Below is a small trained network, with its code and all its weights. Each question gives an input and a class and asks what happens when units are switched off, that is, made to give their printed mean instead of their output.

import numpy as np


def w(rows, s, z=0):
    codes = np.array(rows[::2]) - 128.0
    scale = np.full(codes.shape[1], s)
    scale[-1] = z or s
    return codes * scale


def f(y):
    return np.maximum(y, 0)


def log_softmax(a):
    a = a - a.max(-1, keepdims=True)
    return a - np.log(np.exp(a).sum(-1, keepdims=True))


def net(x, mask):
    res = np.array(x, float).reshape(1, 7) / 4 @ E
    y = f(res @ A[0][:, :-1].T + A[0][:, -1])
    res = res + np.where(mask, y, B[0][:, -1]) @ B[0][:, :-1]
    return log_softmax(res[-1] @ U[:, :-1].T + U[:, -1])


A, B = {}, {}
E = w([
[131,130,132,119,113,129,117,124],'x0',
[120,134,122,132,143,133,137,126],'x1',
[87,111,41,157,172,93,46,89],'x2',
[127,122,126,129,128,133,129,132],'x3',
[129,128,130,120,118,130,122,126],'x4',
[141,123,173,247,81,155,135,35],'x5',
[33,74,145,86,85,89,184,73],'x6',
],0.014)
A[0] = w([
[68,93,103,7,165,97,147,150,166],'n1',
[85,98,41,150,147,108,46,93,171],'n2',
[54,75,137,99,102,90,176,87,148],'n3',
[163,188,117,103,143,110,96,238,254],'n4',
[161,164,166,98,110,159,198,135,229],'n5',
[223,170,163,193,144,177,101,130,209],'n6',
[139,131,98,65,139,105,131,158,212],'n7',
],0.012,0.007)
B[0] = w([
[124,95,149,90,130,48,128,220,252],'n1',
[150,253,120,184,176,22,86,121,240],'n2',
[100,151,190,122,37,1,241,103,231],'n3',
[122,142,50,87,188,192,145,178,242],'n4',
[131,42,120,95,80,189,223,160,218],'n5',
[128,128,167,190,116,191,83,111,240],'n6',
[99,162,100,40,126,125,104,250,206],'n7',
],0.011,0.018)
U = w([
[142,73,64,64,164,202,145,161,223],'0',
[102,42,116,62,98,95,167,164,1],'1',
[125,93,182,147,111,228,121,106,196],'2',
[107,61,165,122,73,125,193,31,235],'3',
[135,175,64,84,193,127,65,144,136],'4',
[106,139,145,88,143,41,104,161,33],'5',
[180,142,109,182,155,132,45,63,176],'6',
[77,155,141,147,114,67,138,5,61],'7',
],0.011,0.0023)

Each question gives the input, the list of numbers given to net, and the class t.
The units are the neurons (one row each of A and B). Each row of codes is followed by its name. A weight is (code - 128) times the scale printed after its matrix; where a second scale follows, it is the last column's (A, B and U).
mask holds one flag per neuron, in row order. A switched-off neuron (its flag False) gives its mean, the last column of its row in B, instead of its output. The means were averaged over made-up inputs and are rounded, as every weight is.
A unit's drop is (log p(t) with every unit on - log p(t) with that unit switched off) / (log p(t) with every unit on - log p(t) with every unit switched off).
The circuit of an input: a set's keep is (log p(t) with only the set's units on - log p(t) with every unit switched off) / (log p(t) with every unit on - log p(t) with every unit switched off). Starting from all 7 units, units are removed one at a time, each time the one whose removal leaves the highest keep (on an exact tie, the one counted first), for as long as the keep stays at least 0.8.
circuit, biggest first: the units of the circuit, biggest drop first
most important unit: the unit with the biggest drop
k most important neurons: the k neurons with the biggest drops, biggest first
drop when u is switched off: that unit's drop, to one decimal
input [-5,-5,-5,-6,-8,1,-5], class 2: circuit, biggest first -> [n6]
input [1,-1,-5,1,-1,5,0], class 2: 2 most important neurons -> [n3 n6]
input [4,-7,-1,1,1,0,0], class 0: 4 most important neurons -> [n3 n2 n1 n6]
input [2,6,0,-6,8,-4,-1], class 0: circuit, biggest first -> [n2 n3]
input [-3,-6,-4,1,3,1,5], class 3: circuit, biggest first -> [n7 n4]
input [6,5,-6,-5,-5,1,7], class 3: 3 most important neurons -> [n7 n3 n4]
input [3,4,5,8,3,1,-2], class 6: circuit, biggest first -> [n7 n1]
input [7,-4,-6,4,-8,-1,0], class 0: 2 most important neurons -> [n3 n1]
input [4,-1,4,3,2,0,-1], class 4: 3 most important neurons -> [n3 n6 n1]
input [7,6,0,-1,-8,4,-1], class 2: 2 most important neurons -> [n2 n3]
input [-8,1,5,-7,5,0,-2], class 4: 2 most important neurons -> [n3 n6]
input [4,8,0,2,-1,-8,2], class 1: 4 most important neurons -> [n2 n1 n4 n6]
input [-5,0,2,-5,-6,-7,0], class 4: 3 most important neurons -> [n3 n4 n5]
input [3,-8,-3,-7,-4,0,-7], class 0: 2 most important neurons -> [n4 n3]
input [5,-2,2,3,2,4,6], class 7: most important unit -> n5
input [2,5,-8,-3,7,5,0], class 2: 2 most important neurons -> [n3 n6]
input [3,-7,6,-8,-7,-7,0], class 4: 2 most important neurons -> [n3 n4]
input [-4,2,1,1,-4,6,3], class 7: drop when n5 is switched off -> 0.7
input [-7,-1,4,0,6,5,-2], class 6: drop when n3 is switched off -> 0.2
input [-2,0,8,-2,5,1,0], class 6: drop when n7 is switched off -> 0.2
input [-1,-1,2,4,1,-6,8], class 5: circuit, biggest first -> [n5]
